Below is a small trained network, with its code and all its weights. Each question gives an input and a class and asks what happens when units are switched off, that is, made to give their printed mean instead of their output.

import numpy as np


def w(rows, s, z=0):
    codes = np.array(rows[::2]) - 128.0
    scale = np.full(codes.shape[1], s)
    scale[-1] = z or s
    return codes * scale


def f(y):
    return y / 2 * (1 + np.tanh(0.7978845608 * (y + 0.044715 * y**3)))


def log_softmax(a):
    a = a - a.max(-1, keepdims=True)
    return a - np.log(np.exp(a).sum(-1, keepdims=True))


def net(x, mask):
    res = np.array(x, float).reshape(1, 5) / 4 @ E
    y = f(res @ A[0][:, :-1].T + A[0][:, -1])
    res = res + np.where(mask, y, B[0][:, -1]) @ B[0][:, :-1]
    return log_softmax(res[-1] @ U[:, :-1].T + U[:, -1])


A, B = {}, {}
E = w([
[174,153,107,88,247,120,167,41],'x0',
[118,142,130,100,115,96,145,132],'x1',
[13,107,138,95,223,133,174,191],'x2',
[188,108,226,76,116,208,196,141],'x3',
[129,125,133,132,134,133,118,125],'x4',
],0.014)
A[0] = w([
[124,39,114,34,154,178,196,150,127],'neuron 1',
[183,132,110,91,163,119,150,67,177],'neuron 2',
[177,157,74,189,83,59,93,80,237],'neuron 3',
[222,166,130,69,120,170,159,98,119],'neuron 4',
[171,148,205,159,82,150,184,99,162],'neuron 5',
[53,105,134,120,159,163,179,163,154],'neuron 6',
[93,169,57,128,165,134,135,100,143],'neuron 7',
[177,135,140,75,148,195,187,93,100],'neuron 8',
[143,134,46,133,127,85,55,103,175],'neuron 9',
[70,163,89,173,234,103,136,120,143],'neuron 10',
[172,177,101,107,221,133,151,61,198],'neuron 11',
[126,117,241,92,24,194,137,160,164],'neuron 12',
[225,166,83,114,137,165,163,82,131],'neuron 13',
[128,141,99,176,152,132,192,128,123],'neuron 14',
[96,115,156,114,164,168,150,193,115],'neuron 15',
[104,89,251,91,171,196,191,170,48],'neuron 16',
[171,92,196,167,23,113,165,109,229],'neuron 17',
[155,124,155,70,149,150,204,231,109],'neuron 18',
[65,113,139,200,84,132,129,186,253],'neuron 19',
[193,113,152,82,75,190,130,117,123],'neuron 20',
[77,191,101,99,61,165,85,226,251],'neuron 21',
[72,108,127,144,149,101,45,196,196],'neuron 22',
],0.011,0.0069)
B[0] = w([
[105,139,112,120,121,160,81,73,200],'neuron 1',
[143,126,181,79,120,92,130,70,205],'neuron 2',
[208,190,92,192,41,171,29,35,252],'neuron 3',
[159,108,197,69,141,111,125,131,208],'neuron 4',
[198,115,148,57,144,142,115,195,204],'neuron 5',
[73,102,100,187,89,64,135,93,203],'neuron 6',
[58,129,99,101,140,100,224,100,181],'neuron 7',
[154,85,166,91,128,69,95,106,200],'neuron 8',
[101,162,153,187,120,115,124,59,215],'neuron 9',
[42,141,89,123,197,94,206,106,217],'neuron 10',
[61,147,191,79,181,54,127,65,240],'neuron 11',
[182,187,113,117,143,203,138,155,241],'neuron 12',
[150,96,228,106,131,102,117,114,205],'neuron 13',
[102,108,120,153,151,127,145,103,143],'neuron 14',
[103,123,124,181,101,119,116,119,184],'neuron 15',
[199,170,64,169,59,171,82,2,219],'neuron 16',
[191,163,133,95,101,197,61,188,239],'neuron 17',
[139,114,121,182,99,176,84,102,198],'neuron 18',
[141,103,70,233,113,97,111,176,235],'neuron 19',
[176,124,176,93,184,156,152,202,204],'neuron 20',
[180,79,86,169,74,98,121,165,239],'neuron 21',
[110,84,63,173,121,101,147,167,214],'neuron 22',
],0.0095,0.018)
U = w([
[146,153,81,182,75,153,83,114,253],'0',
[109,168,159,133,111,120,120,6,162],'1',
[148,175,153,118,126,185,138,247,115],'2',
[141,91,180,37,148,95,122,137,19],'3',
[80,85,90,195,126,57,168,213,49],'4',
[29,141,97,102,188,90,195,122,125],'5',
],0.011,0.0024)

Each question gives the input, the list of numbers given to net, and the class t.
The units are the neurons (one row each of A and B). Each row of codes is followed by its name. A weight is (code - 128) times the scale printed after its matrix; where a second scale follows, it is the last column's (A, B and U).
mask holds one flag per neuron, in row order. A switched-off neuron (its flag False) gives its mean, the last column of its row in B, instead of its output. The means were averaged over made-up inputs and are rounded, as every weight is.
A unit's drop is (log p(t) with every unit on - log p(t) with that unit switched off) / (log p(t) with every unit on - log p(t) with every unit switched off).
The circuit of an input: a set's keep is (log p(t) with only the set's units on - log p(t) with every unit switched off) / (log p(t) with every unit on - log p(t) with every unit switched off). Starting from the 12 units with the biggest drops (on a tie, the unit counted first), units are removed one at a time, each time the one whose removal leaves the highest keep (on an exact tie, the one counted first), for as long as the keep stays at least 0.8.
units of the circuit, in order: the units of the circuit, biggest drop first
top k neurons: the k neurons with the biggest drops, biggest first
drop of u: that unit's drop, to one decimal
input [1,-6,-2,-8,-8], class 1: units of the circuit, in order : neuron 9
input [-7,4,1,0,7], class 4: top 2 neurons : neuron 3; neuron 16
input [0,4,7,1,-2], class 0: top 2 neurons : neuron 16; neuron 11
input [0,-7,6,7,4], class 0: top 2 neurons : neuron 11; neuron 18
input [-2,1,0,7,8], class 2: top 2 neurons : neuron 3; neuron 20
input [-4,5,8,0,4], class 4: top 2 neurons : neuron 3; neuron 22
input [3,6,0,6,8], class 3: top 2 neurons : neuron 3; neuron 5
input [-6,5,7,0,3], class 4: top 2 neurons : neuron 3; neuron 22
input [0,6,-2,1,-2], class 2: drop of neuron 11 : 0.1
input [3,-2,-4,-8,-8], class 1: drop of neuron 13 : 0.0
input [1,7,1,-2,-5], class 5: drop of neuron 16 : 0.1
input [8,3,-3,1,1], class 3: top 2 neurons : neuron 16; neuron 4
